[[  4  -6 -36   6   0  -2  10  16 -27   3]
 [ -2 -10 -52  -2   1   2  13  31   9  -2]
 [  2  -8 -25   5   1  -2   1  33  -7  -7]
 [ -5  -3  63   9   3  -1 -20 -49  -4  10]
 [  0  -9 -70  -4   1   3  15  15 -15 -11]
 [ -3  14 -20  -6   4  -1 -15  46  -2 -11]
 [ -4  -8  22   6   2  -1 -16 -25  13  11]
 [  2   5 -20  -3   0   2   3 -20 -12   3]
 [  2  10  55   4   1  -1 -11 -35 -20  -3]
 [  0  13  96   6   0  -3 -23 -39   6  12]
 [  4   4 -24  -6  -4  -2   0  26  29   9]
 [  6  11  -8  -7  -5  -2   8  53  35   3]] result: 35

[[  43   20   57 -105  -72   78   71  -27  -94  -81   24  -80  -59]
 [ -46  -88  -12  -69  103   49   97   93   72 -106  -88   71  -17]
 [ -18   14  -36   95   16  -60  -67   35  -95   54  -96  -12  -83]
 [ -69  -17   27  -94 -105   62    2   19   73  107   39  -89  -70]
 [ -93  -67   12  -45  -29   82   78  -51  -16  -48   -8  -80   68]
 [ -69   30  -73   88  -63  -39  -49  -61   42   78  -90   22  101]
 [ -46  -96  -51    2  -85   91  -54   50  -45  -62   24 -102  -29]
 [  56  -67  -88  -94  -37   80  -65  104  -17  100  -24  -97  -87]
 [  57  -98   69   35   26   64   46   19   21   75  -14  -42   15]
 [ -67   46  -73   35   13   59  -43  -87  -75  -14  -74   -3  106]] result: -3

[[ -83  -70   20   62  -47   11   -3   46   16 -100   52  -95  -89  -25
    58]
 [ -34  -99   57   63  -77   42  -59   95   58  -22   90  -59  -71   74
   -29]
 [  -6  -14   51   55   35   66   22   73   19  -93   92  -83    2   21
    -5]
 [ -18   12  -19   13   29  -13   59   -8  -21  -77  -10  -77  -15  -41
    97]
 [ -32  -24  -31   10  -62  -53  -35  -34    9   74  -40   61  -45  -32
    40]
 [ -22  -47  -24  -26  -51  -35    5   -5   -8  -10  -37  -53  -55   18
    55]
 [ -58  -21  -35   17  -58  -56  -42  -45    0   40  -40   53  -52  -75
    24]
 [  13   45   25   43   51   35   -5    6   12    0   44   49   50  -30
   -40]
 [  36  -21   20  -44   12   33   18   33   -8  -38   12  -68   15   77
   -41]] result: 77

[[  0 -24  19  24 -16 -13]
 [  8 -45 -11  85   6 -42]
 [ -8 -12  18   4 -16 -13]
 [-16   1 -24   6  15  -9]
 [ -7 -23   2  21  30  -6]
 [-33  -5  14  11   0   9]
 [  3  18  34 -54  12  18]
 [ -4 -36  33  55 -10 -24]
 [  0 -19   7   3  26  -9]
 [ -2  17  21 -15  -5  -7]
 [ 15   6 -19 -75  29  17]] result: 29

[[-15 -38  22  53 -45   4 -32  37  67]
 [  6 -43  39  50 -36  12  36  56  11]
 [ 25  70  64 -62  66  70   8  21  17]
 [  2   6  86 -22  17  53 101 104   3]
 [ 78  28  29   9  34  43  -5 -45 -60]
 [-53  12 -35 -29   8 -33   5  36  67]
 [ 37  -3  29   7  13  19  72  27 -52]] result: 27

[[  14   13  -21   -3   10   21    1    3   21   35   14   18    4]
 [  15   57  -17    5   73  -28    6   71   -4   39  -36   19   66]
 [   3    0   60  -56    2    2   35   21   -4   -4   15  -25    9]
 [  19   -4  -57   -6  -24   64  -14  -42   53   56   50   33  -36]
 [  65  -32   24  -39  -15    5   67   -7   46   25   24   70   -5]
 [ -36   -1   -3   84  -17   15  -41  -26  -25  -22   -5  -31  -15]
 [   6  -48    0   51  -63   40   -4  -71   21  -10   35   19  -56]
 [ -69   63   13   18   46   -1  -51   48  -55   -8  -22  -94   37]
 [  61   -6  -23   34   16  -14   36    8   35   34  -11   90   19]
 [ -49   -5  101   71    1  -49    0   23  -81  -87  -46  -72   22]
 [  50   35 -100  -22   32   46   -5    6   72  105   29   77   10]] result: 77

[[ -92   56  -82  -54   63  -35  -86  -19   13  -72  -34   89]
 [ -14   70    6  -64  -86   13   63  -57  -35  -68   40   12]
 [  -8  -58   72   51   37   48   39   30   -2   15   25  -51]
 [  54   50  -21  -11  -43  -61   26   54   50   23  -61  -30]
 [   0   69  -12  -79  -89  -12   27  -43  -51  -44   58  -15]
 [  58  -25   87   62  -38   14   82    7   64  -13  -40  -10]
 [  45  -31   90   27  -71   30   90  -23   10  -33    5  -19]
 [  16  -37   66   51   31   35   62   55   30   54    3  -57]
 [  75   40   48   30  -77  -32  104   10  106  -24 -113   37]
 [ -11   85  -15  -91  -82  -19   35  -31  -45  -59   37    2]
 [  -8  -42   64   58   48   42   62   25   34   17  -15  -50]] result: -15
---
[[  4 -66 -97 -18 -35 -97]
 [ 57 -73 -78 -26 -12 -78]
 [ 33 -41 -87 -12  -8 -87]] ans = 33

[-106  -16   -2  -28   92] ans = -106

[ 54  44  -9 -82] ans = 54

[[  93   -5 -109   98]
 [  67  -11  -94  -84]] ans = 67

[ -12   58   -5  -28    4 -106] ans = -12

[ 90  52  80  76 -67 -35 -26] ans = 90

[[ 98 -20 -85  36]
 [-73 -35 106 -26]] ans = -73

[ 32  84  28 -77 -39 -65] ans = 32

[  3 109  15  62  48] ans = 3
